[[ -9.0   6.4   2.7  -7.8]
 [ -1.4   9.0  10.9  -2.7]
 [ 21.5 -49.7 -53.7  16.9]
 [  7.0   7.8  10.4   8.3]
 [ 21.1 -49.5 -55.5  19.6]
 [ 15.1   5.2   9.0  19.8]]
Indices start at 0.
The entry directly below -49.7: 7.8
The entry directly below 19.6 is 19.8
The entry in row 2 and column 0: 21.5
Which number is the entry just right of -1.4? 9.0
The top entry of the column that holds the smallest entry -> 2.7
Which number is the entry in row 1 and column 0? -1.4
The entry just left of 2.7 is 6.4
Which number is the entry in the top-left corner? -9.0
Which number is the entry in the bottom-left corner? 15.1
Which number is the entry directly below the largest entry? 7.0
The bottom entry of the column that holds the smallest entry is 9.0
The entry directly above -55.5 -> 10.4
The top-right entry is -7.8
The minimum: -55.5
The entry just right of 10.4: 8.3
The entry just left of the smallest entry is -49.5
Which number is the entry directly below 2.7? 10.9
The entry just right of -53.7 is 16.9

X =
[[ -0.5   0.4  -3.5 -15.1 -10.0  15.1  39.4  -8.7 -16.2   3.6 -28.7 -20.5
   18.7 -30.5]
 [  1.2  -5.1   2.9  14.5 -14.9  -1.0 -24.1  -3.6  10.0   3.4 -39.3   7.9
  -18.8  16.9]
 [  5.9   0.9  -4.8  -3.3  -4.1 -48.8 -14.9  -7.5 -20.3  -4.6  22.3  15.3
   -7.6  23.1]
 [ -0.5   8.6   2.2 -16.0 -12.3  46.0  22.2  28.7  -1.0   0.5 -17.4 -14.5
   -3.1 -39.5]
 [  3.0   2.9   1.9  22.9   6.6 -15.0  -3.9  37.7 -58.1   6.1  12.7  26.5
   -0.2  16.1]
 [  4.8  10.0   2.2  -1.3  -6.0  24.8  30.4  13.2 -38.0   7.2 -18.4   1.8
    6.3 -25.0]
 [  3.1  -1.6  -8.5 -13.5  -3.4 -55.2  -8.0 -38.0  -6.8  -6.5  10.8  -2.0
  -11.1  25.3]
 [ -3.6 -14.7   3.4  12.1 -13.5  20.1 -17.6  39.3  32.3  -4.1  -4.7   9.7
   11.4  -1.2]
 [  3.1  10.4   1.9  -6.0  -7.9  18.0  10.4 -34.8  -3.6   4.3 -44.5 -10.7
  -28.0  -1.5]
 [  2.7   9.3   6.5  16.6  14.0  14.7  -2.4 -43.0  -3.6   0.5 -12.2  16.2
  -38.1  38.6]
 [ -5.6   8.9  -3.9 -11.3  15.4  -3.9  10.8 -26.9 -13.3  -2.6  -4.9 -20.3
  -37.8  16.6]
 [ -0.3   2.3   1.6  -3.1 -15.9  24.8   8.3  17.4  -8.9   5.7 -39.8 -10.1
   -5.8 -22.4]
 [  5.0   4.8   5.8  15.8   5.9  21.0  18.6 -47.4  -9.9   4.3 -25.3  14.8
   -6.9  19.0]
 [ -3.1   3.9   8.7  11.1   5.5  43.7 -19.4  25.8  28.0  -6.7   8.7  13.4
  -33.0  13.1]
 [  2.1  12.7   6.9   0.3   3.6  29.0 -19.3  16.7  17.5  -8.2  20.7  15.0
  -39.1  13.5]]
The entry just right of the smallest entry is 6.1
Report the entry just right of 2.7.
9.3
The maximum -> 46.0
Report the minimum.
-58.1
The entry just left of -48.8 is -4.1
Report the entry just right of the largest entry.
22.2
Report the entry just left of the largest entry.
-12.3
The entry just left of -19.4: 43.7
Report the entry just left of -18.4.
7.2

x =
[-46.5  49.3  54.3 -30.2  48.8 -23.3 -21.9 -20.2 -14.9  23.2 -35.1  47.3
  39.0  36.8 -41.3]
The entry just right of the smallest entry -> 49.3
The second smallest entry is -41.3
The 1st entry -> -46.5
The 4th entry is -30.2
The third entry from the right is 39.0
The third entry from the left is 54.3
The fifth entry: 48.8

Questions about the row below.
1) Read off the 1st entry from the right.
2) Read off the entry at the centre.
3) Read off the entry just right of the largest entry.
4) Read off the second entry from the right.
6  6  7  6  5  7  6  8  7  6  5  6  5  6  2
1) 2
2) 8
3) 7
4) 6

[[11.83, 9.54, 18.20, -16.32, -7.87, 6.04, 19.11],
 [17.20, -7.50, -7.92, -20.51, 14.73, -8.16, -13.91],
 [-1.62, -6.49, 18.09, 4.91, 5.41, -15.21, -0.46],
 [-2.08, -21.25, -5.21, 13.06, -10.38, 19.47, 3.81],
 [3.36, -8.50, -2.64, -17.05, -5.78, -7.88, -8.40],
 [-8.11, -15.23, -10.49, 13.99, -14.75, -2.08, 4.53],
 [2.61, 12.26, 17.70, -6.70, -1.51, -2.38, -18.67],
 [11.94, -5.82, -15.86, -12.75, 4.76, -19.20, 10.62],
 [13.49, -13.35, 10.46, -17.72, -18.58, -1.08, 8.17],
 [-4.12, -9.86, 0.39, -6.91, -20.13, -9.70, 13.59]]
Counting starts at 0.
Report the entry at row 0, column 0.
Answer: 11.83
Report the entry at row 0, column 2.
Answer: 18.20
The top entry of the column that holds the largest entry: 6.04
The entry directly above -6.91 is -17.72
Report the entry directly below 13.99.
Answer: -6.70
Report the entry just left of -15.23.
Answer: -8.11
The entry at row 1, column 0 is 17.20
The entry at row 2, column 0 is -1.62
Report the entry at row 2, column 2.
Answer: 18.09
Report the bottom entry of the column that holds the smallest entry.
Answer: -9.86
The top-right entry is 19.11
The entry just right of the smallest entry -> -5.21
Report the bottom-left entry.
Answer: -4.12
Report the entry just right of 5.41.
Answer: -15.21
Report the bottom-right entry.
Answer: 13.59
Report the entry just left of 3.81.
Answer: 19.47
Report the entry directly below -8.11.
Answer: 2.61
The entry directly below the largest entry -> -7.88
The entry in row 0 and column 1: 9.54
The entry directly above -8.11 is 3.36
The entry just left of the largest entry: -10.38
The entry just left of 8.17: -1.08
Report the entry directly above -5.82.
Answer: 12.26
The entry directly below the smallest entry -> -8.50
The entry directly below 4.76 -> -18.58
Report the entry just right of -5.82.
Answer: -15.86
The entry directly below 4.53 is -18.67
Report the entry just left of the smallest entry.
Answer: -2.08
The entry just left of 6.04 -> -7.87

a = [6876 5723 6247 5986 2191 4190 9241 4190 6005 2945]
Read off the third entry from the right.
A: 4190
The last entry is 2945
The 2nd entry from the right -> 6005
Read off the second entry from the left.
A: 5723
Read off the 3rd entry from the left.
A: 6247
